Here is a tiny trained network, its code and every weight. The questions are about switching its units off for an input and a class, where a switched-off unit gives its printed mean instead of its output.

import numpy as np


def w(rows, s, z=0):
    codes = np.array(rows[::2]) - 128.0
    scale = np.full(codes.shape[1], s)
    scale[-1] = z or s
    return codes * scale


def norm(h):
    return h / np.sqrt((h * h).mean(-1, keepdims=True) + 1e-5)


def f(y):
    return y / 2 * (1 + np.tanh(0.7978845608 * (y + 0.044715 * y**3)))


def log_softmax(a):
    a = a - a.max(-1, keepdims=True)
    return a - np.log(np.exp(a).sum(-1, keepdims=True))


def net(x, mask):
    res = np.array(x, float).reshape(1, 6) / 4 @ E
    u = 0
    for l in range(4):
        y = f(norm(res) @ A[l][:, :-1].T + A[l][:, -1])
        res = res + np.where(mask[u : u + 6], y, B[l][:, -1]) @ B[l][:, :-1]
        u += 6
    return log_softmax(norm(res)[-1] @ U[:, :-1].T + U[:, -1])


A, B = {}, {}
E = w([
[249,231,47,146,131,151,91,71,194,107],'x0',
[159,62,124,95,37,139,135,86,117,143],'x1',
[99,207,125,153,14,9,124,154,112,103],'x2',
[148,156,87,145,95,130,134,195,79,152],'x3',
[207,106,204,211,83,140,157,161,153,64],'x4',
[110,145,96,100,107,204,89,187,190,102],'x5',
],0.014)
A[0] = w([
[93,173,137,214,245,134,157,209,88,122,129],'L0N1',
[133,193,48,222,115,94,134,146,179,138,189],'L0N2',
[215,177,106,182,147,76,100,68,106,126,93],'L0N3',
[79,56,164,146,139,62,182,133,99,69,119],'L0N4',
[200,147,177,150,120,163,110,126,179,38,43],'L0N5',
[103,109,222,173,140,61,184,150,84,102,3],'L0N6',
],0.011,0.0048)
B[0] = w([
[112,153,229,70,165,200,141,165,110,187,233],'L0N1',
[130,201,89,6,144,181,121,167,136,81,254],'L0N2',
[141,155,111,200,166,106,202,17,180,117,232],'L0N3',
[120,91,178,206,126,113,120,120,121,171,223],'L0N4',
[130,147,117,180,80,151,154,78,186,91,210],'L0N5',
[158,92,218,180,79,127,122,119,64,115,202],'L0N6',
],0.013,0.0072)
A[1] = w([
[106,145,117,84,206,3,178,113,39,163,4],'L1N1',
[105,203,170,126,31,62,115,193,97,78,215],'L1N2',
[35,96,129,122,211,142,110,74,122,200,180],'L1N3',
[3,30,108,91,157,165,71,66,161,159,94],'L1N4',
[218,79,148,139,161,230,94,146,229,41,25],'L1N5',
[106,228,24,124,142,121,56,138,159,96,157],'L1N6',
],0.011,0.003)
B[1] = w([
[129,145,123,204,117,234,168,55,224,97,169],'L1N1',
[35,204,104,53,108,91,121,112,156,180,202],'L1N2',
[144,98,165,51,144,97,101,157,124,181,242],'L1N3',
[98,98,143,16,159,135,154,121,186,166,237],'L1N4',
[169,60,80,196,133,79,177,105,247,137,254],'L1N5',
[117,162,105,102,37,85,113,180,87,60,254],'L1N6',
],0.014,0.0087)
A[2] = w([
[108,107,65,163,24,191,193,185,118,183,86],'L2N1',
[190,71,85,176,89,12,145,165,120,124,12],'L2N2',
[170,152,122,160,145,170,39,150,198,85,119],'L2N3',
[67,205,85,31,192,99,26,161,127,131,95],'L2N4',
[160,66,51,202,72,58,110,234,111,83,29],'L2N5',
[144,60,20,207,142,114,140,56,131,255,136],'L2N6',
],0.0086,0.011)
B[2] = w([
[111,198,122,119,49,105,112,238,28,178,135],'L2N1',
[106,137,115,127,88,140,162,193,204,165,116],'L2N2',
[108,111,112,131,119,143,218,159,161,161,178],'L2N3',
[116,161,88,61,95,167,108,247,108,77,254],'L2N4',
[104,37,144,90,180,230,195,86,66,140,121],'L2N5',
[141,227,110,97,66,109,177,151,176,107,222],'L2N6',
],0.012,0.0051)
A[3] = w([
[143,36,113,75,137,93,108,122,146,185,138],'L3N1',
[239,66,103,141,186,208,135,95,128,128,91],'L3N2',
[195,115,105,188,154,91,3,128,73,65,3],'L3N3',
[161,80,163,166,80,126,117,155,130,80,138],'L3N4',
[145,93,59,155,129,154,134,121,187,51,116],'L3N5',
[50,131,165,181,105,91,118,167,130,76,118],'L3N6',
],0.015,0.014)
B[3] = w([
[107,209,148,92,234,225,139,133,170,55,255],'L3N1',
[109,162,123,29,22,107,57,64,171,123,181],'L3N2',
[179,187,140,50,124,139,195,93,121,170,126],'L3N3',
[142,88,94,130,63,130,187,167,81,209,172],'L3N4',
[220,124,72,252,195,177,184,113,145,207,240],'L3N5',
[104,53,130,121,116,81,150,20,208,154,173],'L3N6',
],0.012,0.0089)
U = w([
[66,147,159,64,179,153,134,132,158,154,150],'0',
[163,105,102,153,123,163,150,197,152,135,100],'1',
[85,67,182,208,77,69,121,108,91,148,132],'2',
[157,25,67,208,232,18,1,174,29,45,5],'3',
[167,160,64,176,136,106,147,52,179,79,169],'4',
[90,175,70,63,95,121,66,194,59,85,145],'5',
[150,77,197,184,209,176,127,149,27,166,102],'6',
],0.028,0.026)

Each question gives the input, the list of numbers given to net, and the class t.
The units are the neurons (one row each of A and B). Each row of codes is followed by its name. A weight is (code - 128) times the scale printed after its matrix; where a second scale follows, it is the last column's (A, B and U).
mask holds one flag per neuron, layer by layer. A switched-off neuron (its flag False) gives its mean, the last column of its row in B, instead of its output. The means were averaged over made-up inputs and are rounded, as every weight is.
A unit's drop is (log p(t) with every unit on - log p(t) with that unit switched off) / (log p(t) with every unit on - log p(t) with every unit switched off).
The circuit of an input: a set's keep is (log p(t) with only the set's units on - log p(t) with every unit switched off) / (log p(t) with every unit on - log p(t) with every unit switched off). Starting from the 12 units with the biggest drops (on a tie, the unit counted first), units are removed one at a time, each time the one whose removal leaves the highest keep (on an exact tie, the one counted first), for as long as the keep stays at least 0.8.
units of the circuit, in order: the units of the circuit, biggest drop first
unit that matters most: the unit with the biggest drop
top k neurons: the k neurons with the biggest drops, biggest first
top k neurons in layer l: the k neurons of layer l with the biggest drops, biggest first
drop when u is switched off: that unit's drop, to one decimal
input [7,-1,4,-5,-5,5], class 5: units of the circuit, in order	[L1N6]
input [1,-8,3,0,2,-6], class 0: top 2 neurons in layer 3	[L3N5 L3N4]
input [-1,-6,2,-5,4,4], class 4: top 2 neurons in layer 2	[L2N4 L2N1]
input [1,-5,5,2,7,5], class 5: top 2 neurons	[L0N2 L1N2]
input [8,-7,-4,8,-7,-8], class 5: top 3 neurons	[L1N5 L0N2 L0N1]
input [-6,-4,-8,8,5,3], class 6: units of the circuit, in order	[L0N2 L1N2]
input [-4,7,-7,7,3,-4], class 6: units of the circuit, in order	[L1N5 L0N2]
input [4,0,-7,5,-6,8], class 1: top 2 neurons in layer 3	[L3N5 L3N2]
input [-7,-6,2,5,3,-4], class 2: top 2 neurons in layer 3	[L3N6 L3N1]
input [-2,8,6,0,3,2], class 5: top 3 neurons	[L1N2 L0N3 L1N5]
input [5,8,-6,7,-5,4], class 1: top 4 neurons in layer 0	[L0N3 L0N5 L0N1 L0N2]
input [-5,0,-5,4,6,-7], class 2: top 2 neurons in layer 3	[L3N1 L3N5]
input [-1,6,6,-4,2,1], class 2: top 2 neurons in layer 0	[L0N2 L0N4]
input [-2,-7,-8,6,1,-6], class 6: top 2 neurons in layer 0	[L0N1 L0N2]
input [-4,-7,2,3,1,-3], class 6: unit that matters most	L0N1
input [-7,-4,-3,8,2,-8], class 6: top 2 neurons	[L0N1 L1N6]
input [-5,1,-5,-4,6,1], class 2: top 2 neurons	[L0N6 L0N4]
input [-7,6,-5,5,-1,-6], class 6: top 2 neurons	[L0N6 L0N4]
input [4,5,8,0,-3,-3], class 5: top 2 neurons	[L0N2 L1N5]
input [-4,-4,-8,-1,3,-5], class 6: unit that matters most	L0N6
input [-5,2,5,4,2,4], class 2: top 3 neurons in layer 0	[L0N2 L0N4 L0N6]
input [-1,1,3,2,6,7], class 4: top 3 neurons	[L1N5 L0N5 L1N2]
input [-2,-1,-7,-3,4,6], class 4: drop when L1N5 is switched off	0.7
input [2,-5,0,3,-7,-2], class 5: drop when L3N4 is switched off	0.0
input [0,-2,-8,3,5,6], class 4: drop when L1N5 is switched off	0.3
input [-4,1,-7,-3,5,8], class 4: drop when L1N5 is switched off	0.6
input [-2,3,-4,0,2,6], class 4: unit that matters most	L1N5
